Below is a small trained network, with its code and all its weights. Each question gives an input and a class and asks what happens when units are switched off, that is, made to give their printed mean instead of their output.

import numpy as np


def w(rows, s, z=0):
    codes = np.array(rows[::2]) - 128.0
    scale = np.full(codes.shape[1], s)
    scale[-1] = z or s
    return codes * scale


def norm(h):
    return h / np.sqrt((h * h).mean(-1, keepdims=True) + 1e-5)


def f(y):
    return np.maximum(y, 0)


def log_softmax(a):
    a = a - a.max(-1, keepdims=True)
    return a - np.log(np.exp(a).sum(-1, keepdims=True))


def net(x, mask):
    res = np.array(x, float).reshape(1, 2) / 4 @ E
    u = 0
    for l in range(4):
        y = f(norm(res) @ A[l][:, :-1].T + A[l][:, -1])
        res = res + np.where(mask[u : u + 10], y, B[l][:, -1]) @ B[l][:, :-1]
        u += 10
    return log_softmax(norm(res)[-1] @ U[:, :-1].T + U[:, -1])


A, B = {}, {}
E = w([
[155,36,107],'x0',
[2,135,122],'x1',
],0.0064)
A[0] = w([
[117,193,160,3],'0.n1',
[102,232,120,29],'0.n2',
[103,146,151,123],'0.n3',
[253,173,109,34],'0.n4',
[158,249,163,4],'0.n5',
[82,137,184,141],'0.n6',
[176,25,149,73],'0.n7',
[130,107,198,82],'0.n8',
[131,121,158,100],'0.n9',
[78,206,61,124],'0.n10',
],0.0057,0.0023)
B[0] = w([
[136,113,66,158],'0.n1',
[149,91,43,202],'0.n2',
[127,117,146,168],'0.n3',
[88,140,205,252],'0.n4',
[148,124,6,205],'0.n5',
[133,110,155,198],'0.n6',
[119,163,56,242],'0.n7',
[130,133,122,128],'0.n8',
[127,134,121,128],'0.n9',
[114,91,177,229],'0.n10',
],0.021,0.0026)
A[1] = w([
[167,153,172,39],'1.n1',
[125,132,131,96],'1.n2',
[253,19,187,156],'1.n3',
[167,145,109,60],'1.n4',
[122,137,139,64],'1.n5',
[246,154,139,128],'1.n6',
[89,252,128,67],'1.n7',
[221,151,140,120],'1.n8',
[173,100,99,60],'1.n9',
[184,166,191,4],'1.n10',
],0.013,0.002)
B[1] = w([
[40,95,185,183],'1.n1',
[131,127,121,130],'1.n2',
[223,84,173,229],'1.n3',
[167,119,53,185],'1.n4',
[140,135,111,135],'1.n5',
[9,151,109,252],'1.n6',
[226,67,122,224],'1.n7',
[39,145,132,224],'1.n8',
[80,182,50,220],'1.n9',
[39,64,250,209],'1.n10',
],0.017,0.0033)
A[2] = w([
[147,122,137,90],'2.n1',
[134,135,134,38],'2.n2',
[153,132,134,2],'2.n3',
[121,127,56,52],'2.n4',
[130,141,138,54],'2.n5',
[249,64,103,150],'2.n6',
[233,71,133,107],'2.n7',
[130,135,132,64],'2.n8',
[130,131,128,22],'2.n9',
[178,88,101,232],'2.n10',
],0.018,0.0007)
B[2] = w([
[144,132,86,134],'2.n1',
[137,121,134,128],'2.n2',
[151,127,106,131],'2.n3',
[156,209,69,254],'2.n4',
[140,117,116,128],'2.n5',
[208,44,212,179],'2.n6',
[255,106,115,166],'2.n7',
[129,127,128,128],'2.n8',
[120,124,118,128],'2.n9',
[115,34,113,174],'2.n10',
],0.023,0.0079)
A[3] = w([
[210,247,203,76],'3.n1',
[243,111,172,87],'3.n2',
[128,130,136,11],'3.n3',
[205,160,204,189],'3.n4',
[148,151,145,96],'3.n5',
[178,175,168,111],'3.n6',
[125,127,127,46],'3.n7',
[201,157,149,111],'3.n8',
[186,172,162,255],'3.n9',
[127,128,129,65],'3.n10',
],0.015,0.0014)
B[3] = w([
[144,26,209,150],'3.n1',
[204,76,165,253],'3.n2',
[121,99,144,128],'3.n3',
[149,91,4,195],'3.n4',
[131,99,127,133],'3.n5',
[165,75,96,150],'3.n6',
[123,127,115,128],'3.n7',
[139,78,155,193],'3.n8',
[144,103,150,183],'3.n9',
[125,129,127,128],'3.n10',
],0.023,0.0034)
U = w([
[126,189,43,160],'0',
[6,82,202,157],'1',
[212,63,134,158],'2',
[139,157,190,47],'3',
[149,177,211,7],'4',
[149,175,205,3],'5',
],0.017,0.015)

Each question gives the input, the list of numbers given to net, and the class t.
The units are the neurons (one row each of A and B). Each row of codes is followed by its name. A weight is (code - 128) times the scale printed after its matrix; where a second scale follows, it is the last column's (A, B and U).
mask holds one flag per neuron, layer by layer. A switched-off neuron (its flag False) gives its mean, the last column of its row in B, instead of its output. The means were averaged over made-up inputs and are rounded, as every weight is.
A unit's drop is (log p(t) with every unit on - log p(t) with that unit switched off) / (log p(t) with every unit on - log p(t) with every unit switched off).
most important unit: the unit with the biggest drop
top k neurons: the k neurons with the biggest drops, biggest first
k most important neurons of layer l: the k neurons of layer l with the biggest drops, biggest first
drop of u: that unit's drop, to one decimal
input [1,8], class 1: most important unit => 2.n4
input [-5,0], class 0: top 2 neurons => [0.n5 1.n9]
input [4,2], class 0: 2 most important neurons of layer 1 => [1.n3 1.n7]
input [-4,-4], class 0: 3 most important neurons of layer 1 => [1.n6 1.n3 1.n8]
input [5,0], class 0: top 3 neurons => [0.n7 1.n3 1.n7]
input [4,-1], class 0: top 2 neurons => [0.n7 0.n4]
input [-5,8], class 1: top 4 neurons => [0.n10 2.n4 0.n7 0.n5]
input [5,-7], class 1: 3 most important neurons of layer 0 => [0.n4 0.n5 0.n2]
input [5,8], class 1: top 3 neurons => [2.n4 0.n5 0.n7]
input [-8,3], class 0: 2 most important neurons of layer 1 => [1.n7 1.n3]
input [-5,-1], class 0: top 2 neurons => [0.n5 1.n9]
input [-6,-7], class 1: top 2 neurons => [0.n7 0.n4]
input [4,3], class 0: drop of 1.n7 => 1.4
input [-5,-8], class 1: drop of 1.n3 => 0.0
input [5,-6], class 1: drop of 2.n4 => 0.1
input [-7,2], class 0: most important neuron of layer 1 => [1.n3]
